Below are the code and all the weights of a small trained network. Each question names an input and a class and asks about switching units off, where a switched-off unit gives its printed mean instead of its output.

import numpy as np


def w(rows, s, z=0):
    codes = np.array(rows[::2]) - 128.0
    scale = np.full(codes.shape[1], s)
    scale[-1] = z or s
    return codes * scale


def norm(h):
    return h / np.sqrt((h * h).mean(-1, keepdims=True) + 1e-5)


def f(y):
    return y / 2 * (1 + np.tanh(0.7978845608 * (y + 0.044715 * y**3)))


def log_softmax(a):
    a = a - a.max(-1, keepdims=True)
    return a - np.log(np.exp(a).sum(-1, keepdims=True))


def net(x, mask):
    res = np.array(x, float).reshape(1, 6) / 4 @ E
    u = 0
    for l in range(4):
        y = f(norm(res) @ A[l][:, :-1].T + A[l][:, -1])
        res = res + np.where(mask[u : u + 3], y, B[l][:, -1]) @ B[l][:, :-1]
        u += 3
    return log_softmax(norm(res)[-1] @ U[:, :-1].T + U[:, -1])


A, B = {}, {}
E = w([
[47,74,178,219,172,180,57,164,111,64,204,175],'x0',
[45,145,177,208,202,135,131,74,222,141,158,64],'x1',
[154,163,144,187,50,206,183,132,155,121,190,127],'x2',
[47,134,95,221,178,85,52,61,63,220,1,189],'x3',
[85,131,85,160,244,202,142,155,39,147,104,207],'x4',
[68,148,133,114,125,135,131,41,148,126,176,186],'x5',
],0.0064)
A[0] = w([
[105,115,135,188,88,109,123,118,171,106,254,172,3],'0.n0',
[45,139,129,82,136,169,59,80,117,98,144,212,189],'0.n1',
[94,177,156,141,92,158,103,152,133,82,97,92,113],'0.n2',
],0.0063,0.0025)
B[0] = w([
[164,210,100,74,158,112,208,134,131,24,81,142,197],'0.n0',
[168,53,63,157,70,111,51,116,148,174,148,178,252],'0.n1',
[254,132,113,107,135,104,166,48,131,76,93,103,137],'0.n2',
],0.01,0.0041)
A[1] = w([
[167,127,7,161,146,191,94,120,46,173,179,71,64],'1.n0',
[93,91,184,115,157,162,62,4,132,61,212,113,4],'1.n1',
[103,120,131,197,229,54,42,39,189,195,66,51,108],'1.n2',
],0.005,0.0028)
B[1] = w([
[80,148,45,128,171,42,141,170,161,94,163,153,154],'1.n0',
[254,189,70,109,213,155,120,137,131,100,85,106,135],'1.n1',
[134,191,7,188,129,56,97,99,10,114,116,157,254],'1.n2',
],0.0097,0.0048)
A[2] = w([
[185,150,106,161,169,146,149,179,76,98,135,159,41],'2.n0',
[23,107,156,159,156,110,107,97,119,166,134,169,144],'2.n1',
[129,113,254,160,133,143,172,132,133,78,152,44,249],'2.n2',
],0.0068,0.0013)
B[2] = w([
[170,74,148,119,122,135,154,120,97,88,128,150,233],'2.n0',
[61,131,118,192,226,6,111,147,104,127,78,85,225],'2.n1',
[144,142,199,103,186,130,148,172,82,198,127,41,255],'2.n2',
],0.012,0.0031)
A[3] = w([
[123,113,51,55,82,99,179,236,102,67,27,116,120],'3.n0',
[87,162,76,158,121,123,72,102,187,176,72,135,133],'3.n1',
[145,217,107,106,3,133,200,51,211,141,89,50,255],'3.n2',
],0.006,0.00089)
B[3] = w([
[127,106,193,129,184,212,202,139,166,109,139,167,243],'3.n0',
[36,50,78,144,169,178,91,106,85,254,221,142,214],'3.n1',
[1,185,169,140,85,70,37,46,198,157,104,55,254],'3.n2',
],0.0091,0.0047)
U = w([
[134,202,209,106,116,145,146,99,184,130,110,2,99],'0',
[105,145,19,204,154,63,38,97,69,184,109,169,254],'1',
[216,131,119,151,149,200,164,161,126,85,124,223,39],'2',
],0.009,0.00092)

Each question gives the input, the list of numbers given to net, and the class t.
The units are the neurons (one row each of A and B). Each row of codes is followed by its name. A weight is (code - 128) times the scale printed after its matrix; where a second scale follows, it is the last column's (A, B and U).
mask holds one flag per neuron, layer by layer. A switched-off neuron (its flag False) gives its mean, the last column of its row in B, instead of its output. The means were averaged over made-up inputs and are rounded, as every weight is.
A unit's drop is (log p(t) with every unit on - log p(t) with that unit switched off) / (log p(t) with every unit on - log p(t) with every unit switched off).
The circuit of an input: a set's keep is (log p(t) with only the set's units on - log p(t) with every unit switched off) / (log p(t) with every unit on - log p(t) with every unit switched off). Starting from all 12 units, units are removed one at a time, each time the one whose removal leaves the highest keep (on an exact tie, the one counted first), for as long as the keep stays at least 0.8.
circuit, biggest first: the units of the circuit, biggest drop first
k most important neurons: the k neurons with the biggest drops, biggest first
drop when u is switched off: that unit's drop, to one decimal
input [-5,-5,-6,-5,1,-5], class 2: circuit, biggest first -> (3.n0)
input [-8,-7,6,4,-1,7], class 0: circuit, biggest first -> (1.n2, 3.n2)
input [8,-1,0,0,2,2], class 2: circuit, biggest first -> (3.n2, 1.n2)
input [-8,0,-1,2,-3,-2], class 0: 4 most important neurons -> (0.n1, 3.n2, 2.n1, 3.n0)
input [-6,-7,3,-3,0,-1], class 0: circuit, biggest first -> (3.n2, 1.n2)
input [4,7,6,0,-1,4], class 0: circuit, biggest first -> (0.n0, 1.n2)
input [-8,5,-5,-1,-7,4], class 1: 2 most important neurons -> (1.n2, 0.n0)
input [-6,-2,8,-6,6,-1], class 0: 3 most important neurons -> (1.n2, 0.n1, 3.n2)
input [-3,-5,-3,1,-4,3], class 0: 2 most important neurons -> (1.n2, 0.n1)
input [5,-6,0,-3,-7,-4], class 0: 2 most important neurons -> (1.n2, 0.n1)
input [-1,1,-7,-8,2,7], class 2: 2 most important neurons -> (3.n2, 1.n1)
input [1,-7,-8,-6,1,8], class 2: drop when 3.n2 is switched off -> 0.3
input [6,-1,-3,-2,3,-7], class 2: drop when 3.n2 is switched off -> 0.1
input [-4,-8,6,-6,-1,3], class 0: circuit, biggest first -> (3.n2)
input [-6,0,-3,-2,4,-4], class 2: drop when 3.n0 is switched off -> 0.1
